Below is a small trained network, with its code and all its weights. Each question gives an input and a target symbol and asks what happens when units are switched off, that is, made to give their printed mean instead of their output.

import numpy as np


def w(rows, s, z=0):
    codes = np.array(rows[::2]) - 128.0
    scale = np.full(codes.shape[1], s)
    scale[-1] = z or s
    return codes * scale


def norm(h):
    return h / np.sqrt((h * h).mean(-1, keepdims=True) + 1e-5)


def f(y):
    return np.maximum(y, 0)


def softmax(a):
    e = np.exp(a - a.max(-1, keepdims=True))
    return e / e.sum(-1, keepdims=True)


def log_softmax(a):
    a = a - a.max(-1, keepdims=True)
    return a - np.log(np.exp(a).sum(-1, keepdims=True))


def net(x, mask):
    ids = ['αβεζηθμπσφω'.index(c) for c in x.split()]
    T = len(ids)
    res = E[ids] + P[:T]
    u = 0
    for l in range(2):
        r = norm(res)
        for j in range(3):
            rows = slice(2 * j, 2 * j + 2)
            q, k, v = (r @ M[l][rows].T for M in (Q, K, V))
            z = softmax(np.where(np.tri(T) > 0, q @ k.T / 2**0.5, -1e9)) @ v
            o = O[l][rows]
            res = res + np.where(mask[u + j], z, o[:, -1]) @ o[:, :-1]
        u += 3
        y = f(norm(res) @ A[l][:, :-1].T + A[l][:, -1])
        res = res + np.where(mask[u : u + 4], y, B[l][:, -1]) @ B[l][:, :-1]
        u += 4
    return log_softmax(norm(res)[-1] @ U[:, :-1].T + U[:, -1])


Q, K, V, O, A, B = {}, {}, {}, {}, {}, {}
E = w([
[155,118,160,127,92],'α',
[164,129,151,121,122],'β',
[143,111,163,104,139],'ε',
[153,112,141,114,114],'ζ',
[152,127,167,142,120],'η',
[153,129,151,136,133],'θ',
[147,125,145,141,112],'μ',
[133,100,166,132,123],'π',
[168,112,146,129,140],'σ',
[1,124,79,123,151],'φ',
[149,96,175,135,118],'ω',
],0.0086)
P = w([
[29,164,6,149,164],'0',
[137,77,87,127,91],'1',
[159,78,98,130,74],'2',
[166,73,110,131,74],'3',
[166,67,123,136,78],'4',
[161,66,136,135,62],'5',
],0.0022)
Q[0] = w([
[131,3,156,109,30],'0.h0',
[133,249,80,123,220],'0.h0',
[163,140,125,154,122],'0.h1',
[86,132,107,100,138],'0.h1',
[38,208,68,126,102],'0.h2',
[168,41,201,102,59],'0.h2',
],0.0067)
K[0] = w([
[25,150,94,147,148],'0.h0',
[218,133,203,118,112],'0.h0',
[81,161,97,144,132],'0.h1',
[145,90,125,160,104],'0.h1',
[169,80,169,112,172],'0.h2',
[2,152,80,103,145],'0.h2',
],0.0078)
V[0] = w([
[134,94,2,231,157],'0.h0',
[147,53,100,118,1],'0.h0',
[120,249,63,98,116],'0.h1',
[71,119,34,104,156],'0.h1',
[99,228,201,247,88],'0.h2',
[177,82,211,168,188],'0.h2',
],0.0033)
O[0] = w([
[137,254,103,122,175,254],'0.h0',
[70,124,93,61,88,102],'0.h0',
[123,82,165,127,110,19],'0.h1',
[127,182,217,123,124,69],'0.h1',
[177,119,139,114,39,146],'0.h2',
[212,101,110,159,149,112],'0.h2',
],0.0043,0.0024)
A[0] = w([
[164,159,143,243,144,131],'0.n0',
[119,117,150,34,252,1],'0.n1',
[159,116,180,166,143,124],'0.n2',
[188,133,122,92,107,10],'0.n3',
],0.0031,0.00066)
B[0] = w([
[88,82,167,67,86,249],'0.n0',
[89,108,117,139,2,177],'0.n1',
[171,90,157,106,193,221],'0.n2',
[178,184,67,95,121,206],'0.n3',
],0.0036,0.0017)
Q[1] = w([
[169,36,196,163,45],'1.h0',
[183,128,109,74,175],'1.h0',
[34,97,69,118,116],'1.h1',
[8,170,45,158,163],'1.h1',
[253,92,112,209,79],'1.h2',
[97,65,95,116,54],'1.h2',
],0.0067)
K[1] = w([
[60,172,131,127,199],'1.h0',
[180,254,176,154,125],'1.h0',
[191,128,160,85,108],'1.h1',
[238,92,154,136,103],'1.h1',
[65,183,76,215,214],'1.h2',
[92,47,80,93,121],'1.h2',
],0.0083)
V[1] = w([
[129,116,3,182,117],'1.h0',
[63,93,94,122,161],'1.h0',
[92,66,169,178,180],'1.h1',
[163,166,48,117,176],'1.h1',
[88,124,142,100,107],'1.h2',
[224,93,184,57,64],'1.h2',
],0.0054)
O[1] = w([
[174,63,70,254,46,14],'1.h0',
[166,19,92,115,151,44],'1.h0',
[205,118,164,72,114,114],'1.h1',
[143,145,65,187,166,120],'1.h1',
[111,103,113,79,44,133],'1.h2',
[41,124,221,193,121,254],'1.h2',
],0.0043,0.0017)
A[1] = w([
[20,105,39,80,201,26],'1.n0',
[101,129,174,2,130,137],'1.n1',
[20,175,139,118,113,100],'1.n2',
[50,116,33,115,106,7],'1.n3',
],0.0048,0.0016)
B[1] = w([
[57,147,105,208,254,172],'1.n0',
[110,116,87,223,136,254],'1.n1',
[163,88,50,43,97,214],'1.n2',
[87,78,193,140,201,170],'1.n3',
],0.0057,0.0031)
U = w([
[98,224,51,55,57,248],'α',
[155,239,190,129,160,198],'β',
[46,161,235,28,141,89],'ε',
[118,105,138,145,130,91],'ζ',
[178,84,48,254,84,36],'η',
[197,32,196,62,205,129],'θ',
[45,49,115,88,4,96],'μ',
[219,197,69,155,210,128],'π',
[218,106,54,28,76,145],'σ',
[45,104,51,152,223,172],'φ',
[121,170,203,244,68,56],'ω',
],0.0074,0.0016)

Each question gives the input, a string of symbols that net reads in full, and the target symbol t.
The units are the heads (2 rows each of Q, K, V and O) and the neurons (one row each of A and B). Each row of codes is followed by its name. A weight is (code - 128) times the scale printed after its matrix; where a second scale follows, it is the last column's (O, A, B and U).
mask holds one flag per unit, layer by layer, with each layer's heads first. A switched-off unit (its flag False) gives its mean, the last column of its rows in O or B, instead of its output. The means were averaged over made-up inputs and are rounded, as every weight is.
A unit's drop is (log p(t) with every unit on - log p(t) with that unit switched off) / (log p(t) with every unit on - log p(t) with every unit switched off).
The circuit of an input: a set's keep is (log p(t) with only the set's units on - log p(t) with every unit switched off) / (log p(t) with every unit on - log p(t) with every unit switched off). Starting from the 12 units with the biggest drops (on a tie, the unit counted first), units are removed one at a time, each time the one whose removal leaves the highest keep (on an exact tie, the one counted first), for as long as the keep stays at least 0.8.
circuit, biggest first: the units of the circuit, biggest drop first
most important unit: the unit with the biggest drop
heads that matter: for each layer, one digit per head in row order, 1 if its drop is at least 0.15 and else 0, layers parted by /
input ε ε π θ, target θ: most important unit -> 0.h0
input θ σ β ζ α α, target β: circuit, biggest first -> (0.h0, 1.h0, 0.h1)
input η ε ε ε, target ω: circuit, biggest first -> (0.h2, 1.h2)
input ε α ε α ω η, target θ: circuit, biggest first -> (0.h2, 0.h0, 1.h1)
input ε α α, target θ: circuit, biggest first -> (0.h2, 0.h1, 1.h0)
input ε π α π β, target θ: circuit, biggest first -> (0.h0, 0.h2, 1.h1)
input μ μ α θ π η, target α: circuit, biggest first -> (0.h0, 1.n2, 1.h1, 0.h2)
input η θ μ ε μ β, target ω: circuit, biggest first -> (0.h2, 1.h2)
input β σ β φ ε, target μ: heads that matter -> 001 / 001
input β ε ε ε η, target ε: circuit, biggest first -> (0.h1, 1.h0)
input ω φ π ζ θ, target ε: heads that matter -> 001 / 001
input ζ ε ω θ ε σ, target φ: heads that matter -> 101 / 000
input α ε μ π α, target μ: heads that matter -> 100 / 000
input μ π ε ζ, target α: heads that matter -> 101 / 000
input α ω θ η ω, target μ: circuit, biggest first -> (0.h0)
input μ σ μ, target α: circuit, biggest first -> (0.h0, 0.h2)
input ω ω ε ε μ θ, target η: heads that matter -> 111 / 100
input ε μ ε ε σ θ, target θ: heads that matter -> 101 / 000
input α ε ω θ ω θ, target μ: heads that matter -> 100 / 000
input ζ σ β, target φ: most important unit -> 0.h2
input η ζ ζ, target ω: heads that matter -> 001 / 001
input ζ μ η, target φ: heads that matter -> 101 / 000
input π ζ μ α ζ θ, target σ: heads that matter -> 000 / 001
input θ σ β η π, target β: heads that matter -> 100 / 100
